Here is a tiny trained network, its code and every weight. The questions are about switching its units off for an input and a class, where a switched-off unit gives its printed mean instead of its output.

import numpy as np


def w(rows, s, z=0):
    codes = np.array(rows[::2]) - 128.0
    scale = np.full(codes.shape[1], s)
    scale[-1] = z or s
    return codes * scale


def norm(h):
    return h / np.sqrt((h * h).mean(-1, keepdims=True) + 1e-5)


def f(y):
    return np.maximum(y, 0)


def log_softmax(a):
    a = a - a.max(-1, keepdims=True)
    return a - np.log(np.exp(a).sum(-1, keepdims=True))


def net(x, mask):
    res = np.array(x, float).reshape(1, 4) / 4 @ E
    u = 0
    for l in range(3):
        y = f(norm(res) @ A[l][:, :-1].T + A[l][:, -1])
        res = res + np.where(mask[u : u + 8], y, B[l][:, -1]) @ B[l][:, :-1]
        u += 8
    return log_softmax(norm(res)[-1] @ U[:, :-1].T + U[:, -1])


A, B = {}, {}
E = w([
[124,180,118,149,123,77,155,233,104,95,214,59],'x0',
[145,186,61,159,167,98,159,70,136,101,99,85],'x1',
[185,254,89,97,110,162,61,151,135,123,178,237],'x2',
[79,107,11,41,53,154,140,130,181,182,175,78],'x3',
],0.0074)
A[0] = w([
[109,52,254,119,57,157,48,225,143,186,170,173,77],'0.n0',
[125,163,233,149,103,86,119,116,117,133,98,124,205],'0.n1',
[119,187,122,199,199,135,115,96,128,148,97,95,132],'0.n2',
[132,193,105,99,130,124,115,92,141,96,72,49,74],'0.n3',
[169,143,9,200,197,169,144,82,110,123,97,113,21],'0.n4',
[168,205,33,148,165,55,169,49,172,87,120,81,3],'0.n5',
[95,98,30,8,101,86,171,136,145,149,141,83,131],'0.n6',
[204,182,68,89,158,189,42,129,119,123,203,151,141],'0.n7',
],0.005,0.0053)
B[0] = w([
[103,197,129,43,138,63,67,42,72,38,137,1,228],'0.n0',
[205,123,139,140,90,210,192,114,195,161,199,91,253],'0.n1',
[130,154,170,61,90,127,128,86,93,125,194,81,199],'0.n2',
[70,101,175,88,94,101,61,103,100,147,192,131,161],'0.n3',
[161,106,150,13,93,80,56,82,105,77,110,83,166],'0.n4',
[98,175,152,48,115,47,52,92,102,97,127,33,188],'0.n5',
[208,93,161,167,127,181,144,95,129,103,200,123,244],'0.n6',
[70,124,176,172,100,119,217,113,197,133,147,160,237],'0.n7',
],0.0064,0.0052)
A[1] = w([
[66,80,126,133,131,84,188,164,109,141,90,86,9],'1.n0',
[109,143,92,136,128,70,117,254,107,118,155,108,2],'1.n1',
[141,118,79,133,89,89,140,161,134,141,157,111,125],'1.n2',
[167,196,86,79,135,117,71,157,133,104,150,201,98],'1.n3',
[56,131,15,88,79,166,109,150,153,192,140,75,71],'1.n4',
[79,53,87,131,166,106,198,123,100,112,91,95,48],'1.n5',
[124,83,128,105,117,191,50,41,170,153,26,195,98],'1.n6',
[74,90,196,74,110,159,46,207,85,135,133,142,55],'1.n7',
],0.0077,0.0033)
B[1] = w([
[112,125,141,169,103,109,111,128,195,150,82,181,171],'1.n0',
[66,158,95,120,212,127,139,141,102,168,91,109,171],'1.n1',
[80,96,108,116,179,194,97,126,104,159,136,111,190],'1.n2',
[47,65,149,222,91,74,38,119,220,156,2,78,212],'1.n3',
[169,76,96,155,185,169,75,96,149,18,149,158,218],'1.n4',
[87,136,147,169,13,62,97,166,203,174,155,128,191],'1.n5',
[74,138,36,105,187,82,211,181,43,206,125,96,253],'1.n6',
[77,162,130,86,143,45,85,26,102,94,107,27,173],'1.n7',
],0.0067,0.0047)
A[2] = w([
[102,188,92,139,99,133,82,131,159,143,118,204,92],'2.n0',
[122,104,141,89,87,117,178,106,106,139,156,110,170],'2.n1',
[118,137,94,156,173,121,124,254,79,114,137,107,4],'2.n2',
[94,155,156,153,139,116,135,146,148,124,207,86,137],'2.n3',
[141,93,179,175,147,74,146,102,82,104,94,128,120],'2.n4',
[162,49,167,118,77,93,137,131,125,151,141,109,98],'2.n5',
[149,98,70,120,98,150,164,137,136,151,141,118,136],'2.n6',
[198,162,186,183,189,92,124,166,58,98,110,155,116],'2.n7',
],0.009,0.0033)
B[2] = w([
[205,82,229,221,102,59,157,245,126,134,89,43,168],'2.n0',
[216,238,187,175,131,110,136,188,113,107,141,204,217],'2.n1',
[90,138,55,65,229,130,163,155,63,222,83,155,150],'2.n2',
[147,93,108,110,138,109,175,80,78,207,1,208,255],'2.n3',
[74,129,16,95,115,159,55,184,168,91,195,96,214],'2.n4',
[148,206,131,160,115,125,92,160,190,135,80,200,197],'2.n5',
[116,155,213,132,180,201,93,189,76,69,135,177,172],'2.n6',
[84,6,49,84,103,226,97,98,151,102,227,138,201],'2.n7',
],0.0067,0.0078)
U = w([
[104,124,176,252,52,75,122,192,251,145,80,130,220],'0',
[141,67,101,127,127,245,106,123,166,58,247,157,176],'1',
[98,167,139,63,105,25,73,56,109,80,140,40,212],'2',
[76,131,64,110,216,110,200,162,55,202,72,155,48],'3',
[197,204,196,95,99,129,196,133,106,112,109,199,1],'4',
],0.011,0.00074)

Each question gives the input, the list of numbers given to net, and the class t.
The units are the neurons (one row each of A and B). Each row of codes is followed by its name. A weight is (code - 128) times the scale printed after its matrix; where a second scale follows, it is the last column's (A, B and U).
mask holds one flag per neuron, layer by layer. A switched-off neuron (its flag False) gives its mean, the last column of its row in B, instead of its output. The means were averaged over made-up inputs and are rounded, as every weight is.
A unit's drop is (log p(t) with every unit on - log p(t) with that unit switched off) / (log p(t) with every unit on - log p(t) with every unit switched off).
The circuit of an input: a set's keep is (log p(t) with only the set's units on - log p(t) with every unit switched off) / (log p(t) with every unit on - log p(t) with every unit switched off). Starting from the 12 units with the biggest drops (on a tie, the unit counted first), units are removed one at a time, each time the one whose removal leaves the highest keep (on an exact tie, the one counted first), for as long as the keep stays at least 0.8.
circuit, biggest first: the units of the circuit, biggest drop first
top k neurons: the k neurons with the biggest drops, biggest first
k most important neurons of layer l: the k neurons of layer l with the biggest drops, biggest first
input [8,-7,4,-4], class 3: circuit, biggest first => [2.n2]
input [2,-4,-7,-8], class 1: 3 most important neurons of layer 2 => [2.n7 2.n4 2.n0]
input [4,3,4,-1], class 0: 3 most important neurons of layer 0 => [0.n0 0.n6 0.n1]
input [-6,1,5,-7], class 1: top 2 neurons => [2.n7 2.n3]
input [7,-1,6,5], class 3: 2 most important neurons of layer 2 => [2.n2 2.n3]
input [5,-7,-6,-4], class 2: top 2 neurons => [0.n0 1.n7]
input [2,6,-3,6], class 1: top 3 neurons => [1.n4 0.n0 0.n6]
input [3,-5,-8,8], class 0: circuit, biggest first => [2.n5 1.n0]
input [-6,-5,2,-6], class 1: top 2 neurons => [2.n7 0.n1]
input [-3,3,4,-4], class 0: top 2 neurons => [0.n6 1.n3]
input [6,-5,-1,2], class 3: top 2 neurons => [1.n1 2.n3]
input [-1,-7,1,-5], class 2: top 3 neurons => [0.n0 1.n7 0.n6]
input [1,5,-4,6], class 1: top 3 neurons => [1.n4 0.n0 0.n6]
input [-2,-2,2,3], class 4: top 3 neurons => [0.n7 0.n6 2.n7]
input [8,-3,-6,-3], class 3: top 2 neurons => [2.n2 1.n1]
input [8,3,7,1], class 3: most important neuron of layer 2 => [2.n2]
input [6,0,6,-5], class 0: top 4 neurons => [1.n3 1.n6 2.n0 0.n6]
input [-5,-4,-4,1], class 3: 2 most important neurons of layer 1 => [1.n6 1.n3]
input [6,-7,-6,-8], class 1: top 3 neurons => [2.n7 0.n1 2.n4]
input [8,6,5,3], class 3: most important neuron of layer 0 => [0.n0]
input [-3,3,7,-8], class 1: 2 most important neurons of layer 1 => [1.n5 1.n0]
input [-7,1,-8,-2], class 0: 2 most important neurons of layer 2 => [2.n3 2.n5]
input [-2,6,7,1], class 0: 2 most important neurons of layer 0 => [0.n0 0.n7]
input [4,-7,-4,-5], class 2: 2 most important neurons of layer 0 => [0.n0 0.n6]
